Below is a small trained network, with its code and all its weights. Each question gives an input and a target symbol and asks what happens when units are switched off, that is, made to give their printed mean instead of their output.

import numpy as np


def w(rows, s, z=0):
    codes = np.array(rows[::2]) - 128.0
    scale = np.full(codes.shape[1], s)
    scale[-1] = z or s
    return codes * scale


def norm(h):
    return h / np.sqrt((h * h).mean(-1, keepdims=True) + 1e-5)


def f(y):
    return np.maximum(y, 0)


def softmax(a):
    e = np.exp(a - a.max(-1, keepdims=True))
    return e / e.sum(-1, keepdims=True)


def log_softmax(a):
    a = a - a.max(-1, keepdims=True)
    return a - np.log(np.exp(a).sum(-1, keepdims=True))


def net(x, mask):
    ids = ['αδεηλξπτω'.index(c) for c in x.split()]
    T = len(ids)
    res = E[ids] + P[:T]
    r = norm(res)
    for j in range(3):
        rows = slice(2 * j, 2 * j + 2)
        q, k, v = (r @ M[0][rows].T for M in (Q, K, V))
        z = softmax(np.where(np.tri(T) > 0, q @ k.T / 2**0.5, -1e9)) @ v
        o = O[0][rows]
        res = res + np.where(mask[j], z, o[:, -1]) @ o[:, :-1]
    y = f(norm(res) @ A[0][:, :-1].T + A[0][:, -1])
    res = res + np.where(mask[3:7], y, B[0][:, -1]) @ B[0][:, :-1]
    return log_softmax(norm(res)[-1] @ U[:, :-1].T + U[:, -1])


Q, K, V, O, A, B = {}, {}, {}, {}, {}, {}
E = w([
[206,120,9,66,103,22],'α',
[216,76,85,83,139,90],'δ',
[143,49,43,139,126,164],'ε',
[118,172,114,51,124,143],'η',
[117,167,119,120,227,190],'λ',
[186,69,34,197,205,150],'ξ',
[114,103,153,49,160,144],'π',
[111,186,131,48,149,108],'τ',
[114,181,109,110,165,190],'ω',
],0.011)
P = w([
[153,174,150,253,55,158],'0',
[164,165,87,101,119,147],'1',
[147,149,104,114,123,155],'2',
[127,127,140,84,109,117],'3',
[106,121,148,93,112,125],'4',
[100,116,160,95,102,135],'5',
[92,105,169,96,102,145],'6',
[91,104,172,103,102,152],'7',
],0.0068)
Q[0] = w([
[211,161,159,144,13,32],'head 0',
[181,222,231,182,239,126],'head 0',
[69,66,110,125,75,94],'head 1',
[254,59,67,116,16,25],'head 1',
[53,186,173,120,222,234],'head 2',
[168,168,26,164,193,215],'head 2',
],0.0062)
K[0] = w([
[99,162,139,76,153,85],'head 0',
[140,248,184,166,135,114],'head 0',
[172,86,96,125,140,137],'head 1',
[98,127,89,142,199,149],'head 1',
[70,171,135,187,110,131],'head 2',
[147,115,135,194,83,152],'head 2',
],0.011)
V[0] = w([
[207,108,156,141,188,100],'head 0',
[152,70,68,211,76,104],'head 0',
[169,211,74,113,143,78],'head 1',
[132,144,132,144,125,74],'head 1',
[120,82,76,129,34,161],'head 2',
[102,255,162,82,77,127],'head 2',
],0.0084)
O[0] = w([
[81,29,94,61,247,195,138],'head 0',
[206,199,125,90,178,74,253],'head 0',
[191,188,121,117,138,93,163],'head 1',
[218,139,114,210,155,111,88],'head 1',
[104,139,253,120,67,154,208],'head 2',
[213,130,130,80,71,111,51],'head 2',
],0.0054,0.0068)
A[0] = w([
[89,183,207,190,160,106,45],'neuron 0',
[150,123,78,95,157,138,249],'neuron 1',
[205,98,2,190,134,80,223],'neuron 2',
[119,190,109,123,59,110,218],'neuron 3',
],0.0079,0.0017)
B[0] = w([
[155,59,134,137,77,2,153],'neuron 0',
[126,115,72,179,87,92,255],'neuron 1',
[137,49,202,65,73,59,226],'neuron 2',
[80,81,144,164,140,162,182],'neuron 3',
],0.0093,0.0054)
U = w([
[151,145,123,146,121,133,47],'α',
[143,147,94,121,152,137,51],'δ',
[85,169,219,111,130,80,129],'ε',
[178,137,171,142,76,162,82],'η',
[111,61,1,169,121,115,103],'λ',
[87,167,94,122,178,104,107],'ξ',
[55,52,154,137,138,192,252],'π',
[207,67,144,154,51,48,149],'τ',
[150,140,127,162,88,167,185],'ω',
],0.0095,0.002)

Each question gives the input, a string of symbols that net reads in full, and the target symbol t.
The units are the heads (2 rows each of Q, K, V and O) and the neurons (one row each of A and B). Each row of codes is followed by its name. A weight is (code - 128) times the scale printed after its matrix; where a second scale follows, it is the last column's (O, A, B and U).
mask holds one flag per unit, heads first, then neurons. A switched-off unit (its flag False) gives its mean, the last column of its rows in O or B, instead of its output. The means were averaged over made-up inputs and are rounded, as every weight is.
A unit's drop is (log p(t) with every unit on - log p(t) with that unit switched off) / (log p(t) with every unit on - log p(t) with every unit switched off).
The circuit of an input: a set's keep is (log p(t) with only the set's units on - log p(t) with every unit switched off) / (log p(t) with every unit on - log p(t) with every unit switched off). Starting from all 7 units, units are removed one at a time, each time the one whose removal leaves the highest keep (on an exact tie, the one counted first), for as long as the keep stays at least 0.8.
units of the circuit, in order: the units of the circuit, biggest drop first
unit that matters most: the unit with the biggest drop
k most important neurons: the k neurons with the biggest drops, biggest first
heads that matter: for each layer, one digit per head in row order, 1 if its drop is at least 0.15 and else 0, layers parted by /
drop of u: that unit's drop, to one decimal
input ε ε ξ, target τ: heads that matter -> 100
input π ε ω, target π: units of the circuit, in order -> head 1
input ω α ω, target ω: 2 most important neurons -> neuron 3; neuron 2
input τ π π τ ω ω δ λ, target τ: heads that matter -> 010
input η λ λ τ, target λ: 2 most important neurons -> neuron 2; neuron 3
input τ ξ η, target τ: heads that matter -> 011
input ξ ε η, target ξ: units of the circuit, in order -> neuron 2; head 2
input δ λ λ η, target λ: units of the circuit, in order -> head 2; head 0; neuron 2
input ξ ξ ε τ, target ξ: heads that matter -> 001
input ξ ε π, target ξ: units of the circuit, in order -> neuron 2; head 0
input λ λ δ τ δ, target λ: heads that matter -> 100
input λ π η, target λ: heads that matter -> 101
input ξ η π, target ξ: heads that matter -> 000
input π ε τ, target π: units of the circuit, in order -> head 0; neuron 3
input η τ ω λ, target η: unit that matters most -> head 2
input ξ ε τ ε ε ε ξ λ, target ξ: heads that matter -> 100
input π η ε ε ξ δ δ, target λ: 2 most important neurons -> neuron 2; neuron 1
input λ δ ξ ω, target λ: units of the circuit, in order -> head 2; head 0
input π τ ε ε π ε, target π: 3 most important neurons -> neuron 1; neuron 2; neuron 0
input π τ ω, target π: units of the circuit, in order -> head 0
input α ξ ξ τ, target ξ: 3 most important neurons -> neuron 2; neuron 0; neuron 3
input ω λ ξ τ, target λ: 3 most important neurons -> neuron 2; neuron 3; neuron 1
input π τ ξ, target τ: drop of neuron 2 -> 1.6
input η α ε π ξ ε ε ω, target η: drop of head 2 -> 1.1
input ε τ ξ ε ε, target π: drop of neuron 2 -> 0.3
input τ λ η, target τ: drop of head 2 -> 3.3
input λ ε ε λ, target λ: most important neuron -> neuron 1
